[ 0.13  1.99 -4.25 -1.27  1.48  0.98 -2.13  3.28] -> j678
[ 1.00 -8.36 -8.36 -8.36  3.74  2.96 -8.36 -0.91] -> j581
[-0.38 -2.02 -1.84  2.96 -8.36  1.74  3.74 -0.91] -> j448
[-2.68  6.96 -1.84  3.74 -8.36  1.74  2.96  2.31] -> j176
[ 5.50  0.44  4.14 -0.80  0.38 -0.80 -0.67 -1.35] -> j907
[-3.12 -3.00  0.73 -6.94 -4.08  3.93  3.93 -0.38] -> j721
[-1.40  1.41  0.64  0.39 -0.87  1.52  2.54  3.00] -> j955
[ 1.18 -1.75 -0.34  0.93 -2.54 -0.88 -0.96 -0.88] -> j189
start: [-8.36 -8.36  3.74  2.96 -8.36]
j581, 3
again j189: 
[-0.88]
again j581: 
[-8.36]
start: [-8.36 -8.36 -8.36  3.74  2.96 -8.36 -0.91]
j581, 2
again j721: 
[3.93]
start: [-0.38 -2.02 -1.84  2.96 -8.36  1.74  3.74]
j448, 1

[-1.66 -0.45 -0.44 -0.33  0.37  1.64 -1.49  0.05]  j339
[ 4.95  1.57 -0.44 -0.33 -0.33 -0.33 -1.49 -0.33]  j452
[ 0.39 -0.03 -0.27 -1.06 -0.81  1.72 -0.15 -6.32]  j796
[-1.80  4.94 -1.13  0.07 -1.80 -1.20 -2.66  4.94]  j808
diff j808: [-1.80  4.95 -1.13  0.07 -1.80 -1.20 -2.66  4.94]
2, [4.94]
howmany j452: [-0.34]
0
howmany j808: [4.94]
2
miss j339: [-0.45  0.37 -1.49 -1.66 -0.33  1.64  0.05]
[-0.44]

[-1.12 -6.38 -0.11  2.11  0.74  0.53 -6.38  0.37  0.53 -1.42 -1.87  2.42
 -2.67 -1.47  1.05  0.49 -0.83  3.89  4.14] -> j223
[ 0.29 -0.08  0.77  3.24 -5.59  2.71 -6.37  1.26 -4.02  0.59  2.90  1.25
 -4.33 -0.76  2.99  2.32  0.35 -7.77 -0.86] -> j171
[-0.76 -0.56  1.94  1.49  0.90  0.44 -2.35  0.14  0.72 -0.86 -2.97  0.59
 -0.38 -0.27  0.14 -2.68  0.59  0.29  0.24] -> j149
[-0.82 -0.28  2.24  1.27  0.85  0.30 -2.33  0.65  0.56 -0.92 -3.06  0.40
 -0.23 -0.52 -0.40 -2.58  0.67  0.15 -0.04] -> j334
[ 0.65  0.56 -0.92 -3.06  0.41 -0.23 -0.52 -0.40 -2.58  0.67  0.15  0.66
 -3.33  0.21  0.66  1.58 -0.84 -4.19 -0.46] -> j65
start: [ 0.65  0.56 -0.92 -3.06  0.40 -0.23 -0.52 -0.40 -2.58  0.67  0.15]
j334, 8
howmany j223: [-6.38]
2

[-1.50  3.74  4.26  8.50 -0.37  4.26 -5.04] : j790
[-2.03 -3.18 -0.46 -3.60  8.50  8.51  8.51] : j219
[-2.59  3.06 -4.94 -5.94 -2.62  3.07  4.52] : j828
[-1.74  0.67 -3.76 -1.74 -5.34 -3.13 -5.84] : j164
howmany j790: [8.50]
1
miss j828: [-4.94  3.07 -2.59  4.52 -5.94  3.06]
[-2.62]
start: [-3.60  8.50  8.51  8.51]
j219, 4
again j219: 
[8.51]
again j164: 
[-1.74]

[-1.53 -0.41  2.62  3.43 -5.07 -5.57  2.77 -3.61  2.15 -5.12  2.93 -0.74
  2.75  3.35  1.95  3.12 -0.18 -2.28  3.35  3.90 -2.32  4.50  0.95  1.61
 -0.11  2.06 -5.78 -6.67  0.54 -0.09] = j165
[-1.60  0.39  0.31  0.42 -1.08  0.33 -0.69  0.95 -1.08 -0.71  1.07 -0.71
 -0.51 -0.66  0.62  0.46  1.33  1.04  1.00  0.84 -0.02  1.57  1.57  0.73
 -1.14 -0.46 -1.07  0.52  0.42  1.17] = j26
[-4.49  2.99  1.40 -0.18  3.74  2.68  1.24  0.35  1.46 -3.34 -0.44  6.53
  3.17  1.95  1.66  6.23 -4.84  0.12  3.06 -4.89  0.47  1.82  0.25 -1.48
 -1.82  8.04  0.26 -0.19  1.33  5.53] = j225
[ 0.63  0.40 -0.18 -1.34 -0.28 -0.32 -0.68  0.23  1.55 -0.73 -0.58 -0.62
  0.61 -0.61  0.30 -0.37 -0.43 -0.20 -0.45  0.61  0.35  0.65 -0.37  0.03
 -0.54 -0.11  0.40  1.01  0.45  0.78] = j797
[ 1.98  1.42 -0.25 -4.53  4.84 -3.03  4.22 -0.84 -2.77 -2.73  0.42 -0.98
  1.00 -1.86  0.80 -1.31  7.34 -1.84 -0.11  1.00  8.45 -3.87 -2.55 -0.46
 -6.09  3.66 -3.52  4.70 -0.07 -0.36] = j394
[ 6.59  0.23  0.34  3.30 -1.97 -5.47  7.11 -3.31  1.04  0.13  3.90  1.04
  7.58 -1.35 -0.69 -1.02 -0.96 -0.48  4.22  5.63  1.62  5.71 -2.80  0.28
  3.89  1.41  1.81 -0.51 -0.22 -1.96] = j480
howmany j26: [-1.08]
2
miss j225: [ 0.47 -0.18  6.53  0.25 -1.82  6.23  1.24 -4.49  1.66  8.04 -3.34  2.68
  5.53  3.74  1.95 -0.44  1.46  1.40  2.99  0.12 -1.48  3.17 -4.89  1.33
  0.35  0.26 -4.84  1.82  3.06]
[-0.19]

[-3.55  7.80 -5.07 -0.90  2.99] -> j574
[ 4.27  3.33  0.73  1.62 -5.19] -> j213
[-3.55  7.80  6.52 -0.39  0.94] -> j89
[-5.50  3.33  6.52 -0.39 -3.15] -> j182
[-1.60  7.80 -5.07 -1.59  2.99] -> j77
miss j77: [-5.07 -1.59  7.80  2.99]
[-1.60]
miss j574: [ 2.99  7.80 -0.90 -5.07]
[-3.55]

[-4.50 -2.41  1.00 -1.05] = j92
[-6.08 -4.28  4.66 -3.47] = j483
[5.33 8.25 0.82 4.77] = j552
[-2.41 -4.50 -3.46  2.10] = j143
[-6.08 -4.28 -4.11  0.29] = j601
[3.43 2.59 0.93 0.94] = j918
q: [-2.41 -4.50 -3.46  2.10]
j143
miss j918: [2.59 3.43 0.93]
[0.94]
start: [-4.50 -2.41]
j92, 1
start: [5.33 8.25]
j552, 1
start: [-6.08 -4.28  4.66]
j483, 1
miss j918: [3.43 0.93 2.59]
[0.94]

[-1.62 -4.72  1.05  0.30  2.38  0.18 -4.71 -3.05 -2.24 -1.77 -0.87  2.97
 -0.08] = j639
[ 0.93 -2.23  1.52  0.69  4.11  3.11 -1.95 -2.88 -0.58 -2.91  0.78  0.97
  1.62] = j833
[-1.62 -4.72  1.05  0.30  2.38  0.18 -4.71 -3.05 -4.71 -2.37  1.46  1.71
  1.68] = j645
[ 0.93 -2.23  1.52  0.69  4.11  3.11 -1.95 -2.88 -0.15 -5.47  0.72  1.23
  1.94] = j122
[-0.76 -4.17  0.23  2.66  3.50  1.06 -6.51 -2.59 -2.19 -1.11  0.68  4.06
 -2.82] = j80
again j645: 
[-4.71]
diff j122: [ 0.94 -2.23  1.52  0.69  4.11  3.11 -1.95 -2.88 -0.15 -5.47  0.72  1.23
  1.94]
1, [0.93]

[-2.34 -3.40 -6.59 -1.25  5.79  1.50  6.58] -> j435
[-2.34 -6.59 -6.59 -6.59  5.79  1.63  6.58] -> j875
[ 4.86 -3.79  3.60 -6.15  3.10  3.76 -3.94] -> j408
[-2.34 -3.40  5.79 -1.25  5.79  5.79 -1.95] -> j111
diff j111: [-2.34 -3.40  5.79 -1.25  5.78  5.79 -1.95]
5, [5.79]
howmany j111: [5.79]
3
diff j435: [-2.34 -3.40 -6.59 -1.25  5.79  1.50  6.59]
7, [6.58]
again j875: 
[-6.59]
start: [-6.59 -1.25  5.79]
j435, 3
miss j408: [ 3.60  3.10  4.86 -3.79 -6.15 -3.94]
[3.76]

[-1.44  0.60 -1.40  2.62  3.57  2.73  2.65  2.06  3.10 -2.43]  j619
[ 0.81  3.25 -0.10 -4.77 -5.57  0.11  6.03 -2.52  1.30 -2.90]  j41
[ 0.30  0.23 -1.57 -2.75 -0.65 -0.74 -2.98 -2.81 -1.40 -0.09]  j773
[ 2.59  1.17 -2.25 -2.25  7.76 -0.02  1.31  3.07 -2.25  3.07]  j912
[ 1.07  1.39  1.39  0.51 -2.92  1.39  1.39  1.97  1.07 -2.24]  j48
q: [-1.44  0.60 -1.40  2.62  3.57  2.73  2.65  2.06  3.10 -2.43]
j619
start: [-1.57 -2.75 -0.65 -0.74]
j773, 3
q: [ 1.07  1.39  1.39  0.51 -2.92  1.39  1.39  1.97  1.07 -2.24]
j48
howmany j912: [-2.24]
0
q: [ 0.81  3.25 -0.10 -4.77 -5.57  0.11  6.03 -2.52  1.30 -2.90]
j41

